Below are the code and all the weights of a small trained network. Each question names an input and a target symbol and asks about switching units off, where a switched-off unit gives its printed mean instead of its output.

import numpy as np


def w(rows, s, z=0):
    codes = np.array(rows[::2]) - 128.0
    scale = np.full(codes.shape[1], s)
    scale[-1] = z or s
    return codes * scale


def norm(h):
    return h / np.sqrt((h * h).mean(-1, keepdims=True) + 1e-5)


def f(y):
    return np.maximum(y, 0)


def softmax(a):
    e = np.exp(a - a.max(-1, keepdims=True))
    return e / e.sum(-1, keepdims=True)


def log_softmax(a):
    a = a - a.max(-1, keepdims=True)
    return a - np.log(np.exp(a).sum(-1, keepdims=True))


def net(x, mask):
    ids = ['γεζηθμπφψω'.index(c) for c in x.split()]
    T = len(ids)
    res = E[ids] + P[:T]
    q, k, v = (norm(res) @ M[0].T for M in (Q, K, V))
    z = softmax(np.where(np.tri(T) > 0, q @ k.T / 2**0.5, -1e9)) @ v
    res = res + np.where(mask[0], z, O[0][:, -1]) @ O[0][:, :-1]
    y = f(norm(res) @ A[0][:, :-1].T + A[0][:, -1])
    res = res + np.where(mask[1:9], y, B[0][:, -1]) @ B[0][:, :-1]
    return log_softmax(norm(res)[-1] @ U[:, :-1].T + U[:, -1])


Q, K, V, O, A, B = {}, {}, {}, {}, {}, {}
E = w([
[139,122,100,155,129,129,125,133],'γ',
[124,142,105,146,116,156,148,140],'ε',
[125,151,158,112,122,132,155,138],'ζ',
[134,146,136,120,127,154,127,143],'η',
[138,122,141,153,152,132,109,127],'θ',
[125,139,174,134,133,117,140,126],'μ',
[143,145,147,90,110,135,122,146],'π',
[55,122,114,56,108,140,120,2],'φ',
[133,129,129,112,89,122,106,148],'ψ',
[133,128,143,138,106,126,100,137],'ω',
],0.034)
P = w([
[254,147,121,123,159,134,115,121],'0',
[235,163,87,88,174,124,105,54],'1',
[146,210,116,141,183,111,70,130],'2',
[176,15,123,99,147,201,140,55],'3',
[135,5,180,182,97,184,168,215],'4',
[38,115,110,102,195,185,80,56],'5',
[130,254,173,232,85,158,121,190],'6',
[129,33,159,155,117,202,138,121],'7',
],0.009)
Q[0] = w([
[135,5,162,126,104,167,180,159],'head 1',
[74,60,136,99,110,205,114,40],'head 1',
],0.017)
K[0] = w([
[58,189,93,106,146,100,87,79],'head 1',
[128,103,102,79,119,139,132,4],'head 1',
],0.021)
V[0] = w([
[141,102,253,154,138,65,76,62],'head 1',
[136,160,195,116,212,157,237,142],'head 1',
],0.011)
O[0] = w([
[175,114,171,198,79,191,85,63,137],'head 1',
[118,6,186,124,142,176,217,148,253],'head 1',
],0.016,0.0036)
A[0] = w([
[108,94,126,180,93,160,124,90,78],'neuron 1',
[135,104,66,208,199,129,126,143,129],'neuron 2',
[106,52,104,84,184,71,173,173,65],'neuron 3',
[128,61,158,137,144,171,140,120,127],'neuron 4',
[136,130,138,70,90,182,113,136,183],'neuron 5',
[85,135,54,78,164,3,153,155,1],'neuron 6',
[144,210,95,152,79,87,127,92,142],'neuron 7',
[62,138,127,187,158,125,136,123,132],'neuron 8',
],0.016,0.0091)
B[0] = w([
[116,178,107,153,165,107,167,75,190],'neuron 1',
[128,145,148,50,183,67,124,124,157],'neuron 2',
[103,224,111,179,105,248,96,134,245],'neuron 3',
[104,142,125,111,125,46,83,184,239],'neuron 4',
[133,191,122,88,180,97,138,141,217],'neuron 5',
[208,54,142,169,105,58,182,75,207],'neuron 6',
[81,37,139,144,93,139,168,174,223],'neuron 7',
[230,162,155,130,115,99,189,94,146],'neuron 8',
],0.014,0.011)
U = w([
[168,45,94,146,155,19,152,129,123],'γ',
[159,154,43,191,141,185,230,118,151],'ε',
[45,72,210,85,178,157,201,184,89],'ζ',
[85,220,91,158,198,242,75,177,160],'η',
[174,241,180,199,200,82,61,80,111],'θ',
[175,82,254,198,122,198,150,64,52],'μ',
[142,214,158,24,161,27,113,182,121],'π',
[87,135,118,81,116,136,126,75,253],'φ',
[82,150,32,140,60,47,69,201,110],'ψ',
[153,142,119,251,55,209,33,103,110],'ω',
],0.01,0.0058)

Each question gives the input, a string of symbols that net reads in full, and the target symbol t.
The units are the heads (2 rows each of Q, K, V and O) and the neurons (one row each of A and B). Each row of codes is followed by its name. A weight is (code - 128) times the scale printed after its matrix; where a second scale follows, it is the last column's (O, A, B and U).
mask holds one flag per unit, heads first, then neurons. A switched-off unit (its flag False) gives its mean, the last column of its rows in O or B, instead of its output. The means were averaged over made-up inputs and are rounded, as every weight is.
A unit's drop is (log p(t) with every unit on - log p(t) with that unit switched off) / (log p(t) with every unit on - log p(t) with every unit switched off).
The circuit of an input: a set's keep is (log p(t) with only the set's units on - log p(t) with every unit switched off) / (log p(t) with every unit on - log p(t) with every unit switched off). Starting from all 9 units, units are removed one at a time, each time the one whose removal leaves the highest keep (on an exact tie, the one counted first), for as long as the keep stays at least 0.8.
circuit, biggest first: the units of the circuit, biggest drop first
top k neurons: the k neurons with the biggest drops, biggest first
drop of u: that unit's drop, to one decimal
input ε η φ γ, target γ: circuit, biggest first => [neuron 3; head 1; neuron 7]
input ε ε ζ ω π ε ω ζ, target ε: circuit, biggest first => [head 1; neuron 6; neuron 3]
input ω ε ψ, target ω: top 2 neurons => [neuron 4; neuron 7]
input θ ψ η ε, target ψ: circuit, biggest first => [head 1; neuron 7]
input θ γ ψ ω, target γ: circuit, biggest first => [head 1; neuron 6]
input ζ θ ε η η π ω, target η: top 3 neurons => [neuron 3; neuron 6; neuron 7]
input η φ θ ε π, target π: circuit, biggest first => [neuron 5]
input ω ω θ η ω ε ψ, target ω: top 3 neurons => [neuron 4; neuron 2; neuron 7]
input η μ ε ζ ω ψ θ, target ω: circuit, biggest first => [head 1; neuron 7]
input ω η η ψ, target η: circuit, biggest first => [head 1; neuron 3]
input η φ π ε η ω, target ω: top 4 neurons => [neuron 4; neuron 7; neuron 6; neuron 2]
input ε ε π, target ε: top 3 neurons => [neuron 6; neuron 3; neuron 4]
input γ ζ φ π, target π: top 2 neurons => [neuron 5; neuron 3]
input π π ε θ ψ, target ε: top 3 neurons => [neuron 3; neuron 6; neuron 4]
input η φ ω ψ η ψ ζ θ, target θ: top 2 neurons => [neuron 2; neuron 6]
input φ θ ψ ε π φ ε, target π: top 4 neurons => [neuron 3; neuron 2; neuron 7; neuron 6]
input ζ ω ζ ω θ, target ζ: top neuron => [neuron 4]
input ε ω ε μ ζ γ θ ε, target γ: top 2 neurons => [neuron 6; neuron 3]
input ψ ω ε μ ε ε ψ θ, target ε: drop of neuron 3 => 1.3
input μ ε ω, target μ: drop of head 1 => 1.7
input φ γ θ ε ω, target ω: drop of neuron 6 => 0.4
